Below are the code and all the weights of a small trained network. Each question names an input and a target symbol and asks about switching units off, where a switched-off unit gives its printed mean instead of its output.

import numpy as np


def w(rows, s, z=0):
    codes = np.array(rows[::2]) - 128.0
    scale = np.full(codes.shape[1], s)
    scale[-1] = z or s
    return codes * scale


def norm(h):
    return h / np.sqrt((h * h).mean(-1, keepdims=True) + 1e-5)


def f(y):
    return np.maximum(y, 0)


def softmax(a):
    e = np.exp(a - a.max(-1, keepdims=True))
    return e / e.sum(-1, keepdims=True)


def log_softmax(a):
    a = a - a.max(-1, keepdims=True)
    return a - np.log(np.exp(a).sum(-1, keepdims=True))


def net(x, mask):
    ids = ['ΔΛΠΦαβγεζηθμστψω'.index(c) for c in x.split()]
    T = len(ids)
    res = E[ids] + P[:T]
    u = 0
    for l in range(2):
        q, k, v = (norm(res) @ M[l].T for M in (Q, K, V))
        z = softmax(np.where(np.tri(T) > 0, q @ k.T / 3**0.5, -1e9)) @ v
        res = res + np.where(mask[u], z, O[l][:, -1]) @ O[l][:, :-1]
        u += 1
        y = f(norm(res) @ A[l][:, :-1].T + A[l][:, -1])
        res = res + np.where(mask[u : u + 4], y, B[l][:, -1]) @ B[l][:, :-1]
        u += 4
    return log_softmax(norm(res)[-1] @ U[:, :-1].T + U[:, -1])


Q, K, V, O, A, B = {}, {}, {}, {}, {}, {}
E = w([
[138,117,116],'Δ',
[95,145,120],'Λ',
[137,118,116],'Π',
[80,65,139],'Φ',
[136,117,116],'α',
[94,142,117],'β',
[124,124,110],'γ',
[148,108,119],'ε',
[94,156,137],'ζ',
[130,125,130],'η',
[94,144,132],'θ',
[89,140,151],'μ',
[140,111,124],'σ',
[190,53,157],'τ',
[135,255,90],'ψ',
[162,148,158],'ω',
],0.015)
P = w([
[124,4,199],'0',
[182,105,36],'1',
[211,117,44],'2',
[184,94,63],'3',
[169,82,82],'4',
[163,76,92],'5',
[156,58,97],'6',
[140,59,122],'7',
[129,58,133],'8',
[128,46,150],'9',
[118,55,164],'10',
[115,54,178],'11',
[105,51,174],'12',
],0.0027)
Q[0] = w([
[96,121,39],'0.h0',
[191,203,217],'0.h0',
[144,254,199],'0.h0',
],0.0025)
K[0] = w([
[170,121,255],'0.h0',
[133,163,40],'0.h0',
[202,152,7],'0.h0',
],0.0034)
V[0] = w([
[145,147,50],'0.h0',
[197,254,154],'0.h0',
[41,81,24],'0.h0',
],0.0036)
O[0] = w([
[162,97,101,143],'0.h0',
[252,226,209,9],'0.h0',
[129,24,83,216],'0.h0',
],0.0033,0.0011)
A[0] = w([
[40,63,169,159],'0.n0',
[125,2,227,252],'0.n1',
[240,114,61,46],'0.n2',
[183,22,137,149],'0.n3',
],0.0049,0.0025)
B[0] = w([
[113,201,48,206],'0.n0',
[141,141,31,254],'0.n1',
[3,170,178,165],'0.n2',
[113,186,69,215],'0.n3',
],0.0048)
Q[1] = w([
[137,50,255],'1.h0',
[93,18,207],'1.h0',
[157,98,179],'1.h0',
],0.0075)
K[1] = w([
[32,83,137],'1.h0',
[1,79,74],'1.h0',
[73,120,142],'1.h0',
],0.0073)
V[1] = w([
[2,128,190],'1.h0',
[204,37,147],'1.h0',
[142,69,147],'1.h0',
],0.0062)
O[1] = w([
[2,139,12,4],'1.h0',
[158,19,177,66],'1.h0',
[131,32,94,62],'1.h0',
],0.0047,0.0035)
A[1] = w([
[115,82,114,142],'1.n0',
[2,97,143,252],'1.n1',
[181,162,180,226],'1.n2',
[126,53,177,69],'1.n3',
],0.0086,0.0022)
B[1] = w([
[147,119,131,152],'1.n0',
[111,107,254,229],'1.n1',
[208,94,193,255],'1.n2',
[121,80,78,132],'1.n3',
],0.0097,0.0033)
U = w([
[118,116,110,74],'Δ',
[107,166,116,168],'Λ',
[95,146,125,195],'Π',
[69,22,130,158],'Φ',
[113,129,126,43],'α',
[87,155,135,180],'β',
[119,115,115,21],'γ',
[141,30,126,166],'ε',
[215,133,187,202],'ζ',
[157,254,128,34],'η',
[113,140,119,189],'θ',
[111,118,145,3],'μ',
[117,113,110,44],'σ',
[108,91,128,67],'τ',
[102,199,132,135],'ψ',
[144,109,130,117],'ω',
],0.013,0.0039)

Each question gives the input, a string of symbols that net reads in full, and the target symbol t.
The units are the heads (3 rows each of Q, K, V and O) and the neurons (one row each of A and B). Each row of codes is followed by its name. A weight is (code - 128) times the scale printed after its matrix; where a second scale follows, it is the last column's (O, A, B and U).
mask holds one flag per unit, layer by layer, with each layer's heads first. A switched-off unit (its flag False) gives its mean, the last column of its rows in O or B, instead of its output. The means were averaged over made-up inputs and are rounded, as every weight is.
A unit's drop is (log p(t) with every unit on - log p(t) with that unit switched off) / (log p(t) with every unit on - log p(t) with every unit switched off).
The circuit of an input: a set's keep is (log p(t) with only the set's units on - log p(t) with every unit switched off) / (log p(t) with every unit on - log p(t) with every unit switched off). Starting from all 10 units, units are removed one at a time, each time the one whose removal leaves the highest keep (on an exact tie, the one counted first), for as long as the keep stays at least 0.8.
circuit, biggest first: the units of the circuit, biggest drop first
unit that matters most: the unit with the biggest drop
top k neurons: the k neurons with the biggest drops, biggest first
k most important neurons of layer l: the k neurons of layer l with the biggest drops, biggest first
drop of u: that unit's drop, to one decimal
input α ψ Π, target η: circuit, biggest first	[0.n2; 1.h0]
input η ψ α, target η: unit that matters most	0.n2
input ζ τ θ Λ ω θ α ω ψ, target ζ: circuit, biggest first	[1.h0; 1.n2; 0.n0]
input σ τ τ α σ, target ε: circuit, biggest first	[1.h0; 1.n3]
input Δ η ζ ω θ μ α η ω ζ θ, target ζ: 2 most important neurons of layer 0	[0.n0; 0.n2]
input γ Π ω β α ω μ, target ζ: circuit, biggest first	[1.h0; 1.n2]
input ζ τ α, target ε: circuit, biggest first	[1.h0; 1.n3; 0.n2]
input η τ Π, target ε: top 4 neurons	[0.n0; 1.n3; 0.n2; 1.n1]
input Λ ψ Φ ω γ ζ, target ζ: top 3 neurons	[1.n2; 0.n3; 0.n0]
input Π ψ η, target η: 2 most important neurons of layer 0	[0.n2; 0.n3]
input ε τ Δ γ, target ε: top 2 neurons	[0.n0; 0.n1]
input α Λ ω ψ ω Λ μ, target ζ: top 2 neurons	[0.n3; 1.n2]
input Λ ω β, target ζ: top 2 neurons	[0.n0; 0.n3]
input σ ε ω ω ζ ζ, target ζ: unit that matters most	1.n2
input ψ ψ σ α, target η: top 3 neurons	[0.n2; 0.n3; 1.n1]
input τ Π Λ, target ε: drop of 1.h0	0.9
input ω ω θ, target ζ: drop of 1.n2	0.2
input τ β Π, target ε: drop of 1.n3	0.1
